[118 153 133 145 141 122]
Find the first entry from the left.
A: 118
The first entry from the right: 122
The 5th entry: 141

A =
[[124 139 138 115]
 [142 121 112 137]
 [136 115 109 142]
 [141 148 139 122]
 [143 143 135 127]
 [117 140 146 118]
 [109 135 153 124]]
Rows and columns are numbered from 1.
Give the entry directly above the largest entry.
146
Give the entry in row 1 and column 2.
139
The entry at row 3, column 1 -> 136
Give the entry at row 1, column 3.
138
The bottom-left entry is 109
The entry in the top-left corner is 124
The entry directly above 118 -> 127
Give the entry in row 2 and column 3.
112
Give the entry in row 2 and column 1.
142
The entry just right of the largest entry -> 124
Give the entry directly below 121.
115

Read these off the array that follows.
1) Report the entry in the bottom-right corner.
2) Report the top-right entry.
3) Report the 1st entry, reading row by row.
4) Report the largest entry in the last row.
5) Report the last entry of the smallest entry's row.
6) Report the second entry on the main diagonal.
7) Report the smallest entry in the first row.
8) Report the bottom-left entry.
array([[133, 133, 127, 134, 136, 135, 133, 131, 121, 135, 134, 130, 126],
       [133, 135, 133, 131, 139, 142, 131, 134, 117, 148, 125, 141, 120],
       [124, 124, 136, 129, 135, 124, 136, 130, 131, 123, 125, 130, 128],
       [135, 133, 127, 129, 139, 138, 135, 130, 114, 142, 129, 130, 119],
       [121, 123, 136, 129, 136, 119, 136, 131, 132, 122, 126, 131, 126],
       [134, 134, 130, 129, 141, 141, 134, 132, 114, 145, 127, 135, 119],
       [123, 124, 136, 129, 134, 117, 138, 131, 136, 120, 128, 130, 128],
       [127, 135, 124, 139, 117, 129, 116, 127, 140, 125, 140, 127, 143],
       [136, 132, 129, 128, 138, 135, 138, 131, 120, 137, 130, 129, 123],
       [134, 133, 127, 131, 138, 138, 135, 130, 116, 140, 131, 130, 121],
       [134, 134, 130, 129, 140, 140, 134, 132, 114, 144, 127, 134, 118],
       [133, 134, 133, 130, 140, 143, 133, 133, 115, 147, 124, 139, 119],
       [129, 138, 119, 137, 106, 124, 107, 129, 148, 127, 144, 130, 144],
       [134, 134, 130, 130, 141, 141, 134, 132, 114, 146, 127, 135, 118],
       [134, 134, 131, 130, 140, 142, 133, 132, 114, 146, 126, 136, 119],
       [128, 138, 119, 137, 107, 124, 107, 128, 147, 127, 144, 130, 144]])
1) 144
2) 126
3) 133
4) 147
5) 144
6) 135
7) 121
8) 128

x = [150, 106, 150, 149, 106, 145, 143, 139, 130, 107, 130, 144, 141]
What is the fifth entry? 106
The third entry from the right -> 130
The last entry: 141
What is the entry at the centre? 143
What is the second entry from the left? 106

grid = (146, 125, 124, 102, 123, 115, 98, 119, 120, 139, 131, 116, 110)
What is the minimum?
Answer: 98
The entry just left of 116 is 131
The entry just left of the smallest entry is 115
The entry just left of 102: 124
The entry just right of the centre entry: 119
What is the entry just left of 139?
Answer: 120

[151 141 116 142]
The entry just left of 142 is 116
The entry just right of the largest entry -> 141

array([[129, 125, 133, 127, 126],
       [128, 124, 133, 126, 127],
       [129, 127, 129, 126, 128],
       [127, 123, 130, 138, 120],
       [128, 132, 128, 128, 149],
       [128, 115, 129, 130, 128],
       [129, 137, 137, 113, 126],
       [128, 132, 128, 130, 125],
       [128, 129, 130, 124, 121],
       [128, 132, 128, 142, 119],
       [128, 126, 133, 129, 117]])
Rows and columns are numbered from 1.
The entry in row 2 and column 1?
A: 128
The top-right entry?
A: 126
The entry at row 3, column 3?
A: 129
The entry just right of the centre entry -> 130
The entry just right of the smallest entry is 126
The top-left entry -> 129
The bottom-right entry is 117
The entry directly above 115?
A: 132
The entry in row 3 and column 1 -> 129
The entry just left of 121?
A: 124
The entry just left of the smallest entry is 137
The entry at row 1, column 2 -> 125
The maximum -> 149
The entry in the bottom-left corner?
A: 128
The entry directly below the smallest entry is 130
The top entry of the column that holds the smallest entry is 127
The minimum is 113
The entry directly below the largest entry is 128
The entry just left of the largest entry is 128
The entry in row 2 and column 3 -> 133
The entry at the centre?
A: 129
The entry at row 1, column 3?
A: 133
The bottom entry of the column that holds the smallest entry?
A: 129
